Below are the code and all the weights of a small trained network. Each question names an input and a target symbol and asks about switching units off, where a switched-off unit gives its printed mean instead of its output.

import numpy as np


def w(rows, s, z=0):
    codes = np.array(rows[::2]) - 128.0
    scale = np.full(codes.shape[1], s)
    scale[-1] = z or s
    return codes * scale


def norm(h):
    return h / np.sqrt((h * h).mean(-1, keepdims=True) + 1e-5)


def f(y):
    return np.maximum(y, 0)


def softmax(a):
    e = np.exp(a - a.max(-1, keepdims=True))
    return e / e.sum(-1, keepdims=True)


def log_softmax(a):
    a = a - a.max(-1, keepdims=True)
    return a - np.log(np.exp(a).sum(-1, keepdims=True))


def net(x, mask):
    ids = ['ΓΠΩζμτ'.index(c) for c in x.split()]
    T = len(ids)
    res = E[ids] + P[:T]
    u = 0
    for l in range(2):
        q, k, v = (norm(res) @ M[l].T for M in (Q, K, V))
        z = softmax(np.where(np.tri(T) > 0, q @ k.T / 2**0.5, -1e9)) @ v
        res = res + np.where(mask[u], z, O[l][:, -1]) @ O[l][:, :-1]
        u += 1
        y = f(norm(res) @ A[l][:, :-1].T + A[l][:, -1])
        res = res + np.where(mask[u : u + 4], y, B[l][:, -1]) @ B[l][:, :-1]
        u += 4
    return log_softmax(norm(res)[-1] @ U[:, :-1].T + U[:, -1])


Q, K, V, O, A, B = {}, {}, {}, {}, {}, {}
E = w([
[167,16,71,45,125,153,162,146,162,103,186,76],'Γ',
[168,193,192,94,183,218,169,103,139,85,192,194],'Π',
[219,150,91,121,62,94,151,148,235,72,175,177],'Ω',
[221,174,47,122,146,65,127,108,53,117,147,134],'ζ',
[157,131,136,148,64,80,119,36,253,222,59,79],'μ',
[120,152,176,117,125,156,196,61,162,241,69,63],'τ',
],0.0027)
P = w([
[41,86,61,208,112,207,102,43,104,68,16,116],'0',
[83,160,151,71,174,98,129,66,221,140,56,155],'1',
[212,138,143,156,34,190,179,116,118,191,162,93],'2',
[93,147,173,66,224,58,120,105,184,107,99,130],'3',
[254,153,160,132,78,152,149,168,90,169,187,95],'4',
[103,127,154,99,251,53,109,146,143,87,138,141],'5',
[210,147,157,113,119,104,132,202,65,129,217,129],'6',
[98,143,139,57,225,41,137,114,165,113,94,138],'7',
],0.0024)
Q[0] = w([
[1,114,88,139,189,110,83,126,137,59,77,180],'0.h0',
[134,118,109,163,59,179,130,165,94,123,156,125],'0.h0',
],0.008)
K[0] = w([
[78,145,136,163,86,172,142,8,184,221,3,67],'0.h0',
[228,161,183,21,113,81,178,229,169,198,200,110],'0.h0',
],0.0045)
V[0] = w([
[168,255,80,175,139,68,127,101,39,112,102,190],'0.h0',
[145,79,67,147,69,4,87,139,151,173,92,52],'0.h0',
],0.0027)
O[0] = w([
[87,177,115,129,101,155,111,99,146,104,164,4,126],'0.h0',
[172,135,96,62,81,41,153,40,71,94,88,132,3],'0.h0',
],0.0043,0.0014)
A[0] = w([
[34,149,169,233,135,253,64,247,218,193,210,140,36],'0.n0',
[126,113,51,168,137,121,80,129,5,114,157,51,255],'0.n1',
[105,170,147,221,92,115,144,141,77,169,45,217,72],'0.n2',
[141,102,79,118,104,61,131,86,146,159,78,110,190],'0.n3',
],0.0025,0.00086)
B[0] = w([
[137,133,202,238,137,191,39,251,240,90,247,139,254],'0.n0',
[158,153,139,87,150,250,110,135,200,104,146,114,149],'0.n1',
[180,137,161,97,208,101,96,154,56,158,210,175,148],'0.n2',
[131,126,167,168,177,179,137,172,115,78,179,197,203],'0.n3',
],0.0028,0.0034)
Q[1] = w([
[241,140,168,85,132,140,172,112,160,166,182,104],'1.h0',
[172,110,122,194,2,188,124,154,81,170,144,83],'1.h0',
],0.0062)
K[1] = w([
[156,84,69,110,122,135,77,225,81,14,223,151],'1.h0',
[199,206,163,67,150,25,127,253,157,129,252,93],'1.h0',
],0.0046)
V[1] = w([
[163,169,127,173,36,65,74,136,252,54,126,199],'1.h0',
[145,12,53,58,108,136,94,191,152,6,153,92],'1.h0',
],0.0026)
O[1] = w([
[2,134,111,184,58,66,94,196,66,131,148,138,146],'1.h0',
[104,105,120,178,94,110,183,98,121,250,216,173,3],'1.h0',
],0.0042,0.0012)
A[1] = w([
[114,138,93,75,92,37,131,69,53,66,56,155,8],'1.n0',
[163,218,130,137,123,138,155,160,132,96,151,203,118],'1.n1',
[9,169,109,164,58,51,144,152,81,156,154,123,68],'1.n2',
[94,188,66,98,122,150,117,38,166,107,203,2,5],'1.n3',
],0.0042,0.0025)
B[1] = w([
[58,43,207,172,56,108,51,123,56,142,126,80,173],'1.n0',
[104,91,110,136,143,145,96,91,130,156,91,90,218],'1.n1',
[123,212,89,120,130,118,210,174,126,30,72,141,253],'1.n2',
[84,179,4,71,126,141,44,10,89,232,232,75,218],'1.n3',
],0.0047,0.0025)
U = w([
[180,48,112,129,136,95,195,106,105,237,170,254,160],'Γ',
[86,141,172,216,156,190,71,200,196,145,188,116,83],'Π',
[85,219,71,154,87,92,225,176,105,73,99,149,195],'Ω',
[90,183,30,77,124,132,72,39,112,187,200,59,3],'ζ',
[62,50,203,132,71,67,62,98,57,103,91,96,130],'μ',
[217,118,145,64,186,171,135,98,157,64,45,98,200],'τ',
],0.004,0.00072)

Each question gives the input, a string of symbols that net reads in full, and the target symbol t.
The units are the heads (2 rows each of Q, K, V and O) and the neurons (one row each of A and B). Each row of codes is followed by its name. A weight is (code - 128) times the scale printed after its matrix; where a second scale follows, it is the last column's (O, A, B and U).
mask holds one flag per unit, layer by layer, with each layer's heads first. A switched-off unit (its flag False) gives its mean, the last column of its rows in O or B, instead of its output. The means were averaged over made-up inputs and are rounded, as every weight is.
A unit's drop is (log p(t) with every unit on - log p(t) with that unit switched off) / (log p(t) with every unit on - log p(t) with every unit switched off).
The circuit of an input: a set's keep is (log p(t) with only the set's units on - log p(t) with every unit switched off) / (log p(t) with every unit on - log p(t) with every unit switched off). Starting from all 10 units, units are removed one at a time, each time the one whose removal leaves the highest keep (on an exact tie, the one counted first), for as long as the keep stays at least 0.8.
units of the circuit, in order: the units of the circuit, biggest drop first
unit that matters most: the unit with the biggest drop
k most important neurons: the k neurons with the biggest drops, biggest first
top k neurons in layer l: the k neurons of layer l with the biggest drops, biggest first
drop when u is switched off: that unit's drop, to one decimal
input τ Π ζ μ, target τ: units of the circuit, in order -> (1.h0 0.n0)
input ζ Γ Ω τ τ Π, target ζ: units of the circuit, in order -> (0.h0 1.n3)
input Γ Π Γ τ Γ Π τ μ, target Γ: unit that matters most -> 1.h0
input Π τ Ω τ μ Π Ω, target Ω: 2 most important neurons -> (1.n2 0.n0)
input Ω τ τ μ τ Π, target Ω: units of the circuit, in order -> (1.h0 1.n2 0.h0)
input μ τ Π τ ζ Ω, target μ: units of the circuit, in order -> (0.h0 0.n0 1.n0)
input Γ τ τ Π, target Γ: units of the circuit, in order -> (1.h0 0.h0)
input Ω μ Γ ζ, target Ω: units of the circuit, in order -> (1.h0 1.n2)
input Ω Π Ω Ω τ τ τ Γ, target Ω: units of the circuit, in order -> (1.h0 1.n2)
input μ Π τ τ Ω Π, target μ: units of the circuit, in order -> (0.h0 1.n0 0.n0 1.h0)
input μ Π τ ζ τ μ, target μ: 2 most important neurons -> (0.n0 1.n0)
input μ τ τ Π Ω Π μ Ω, target μ: 2 most important neurons -> (1.n0 0.n0)
input Π Π μ Π Ω, target Ω: units of the circuit, in order -> (1.h0 1.n2 0.h0)
input μ τ τ μ Γ τ, target μ: top neuron in layer 0 -> (0.n0)
input Π Π τ ζ, target Π: drop when 1.n0 is switched off -> 0.0
input τ Ω Γ τ Ω μ τ Π, target τ: drop when 0.n0 is switched off -> 0.1
input Π Γ τ τ μ, target Γ: drop when 0.h0 is switched off -> 0.3
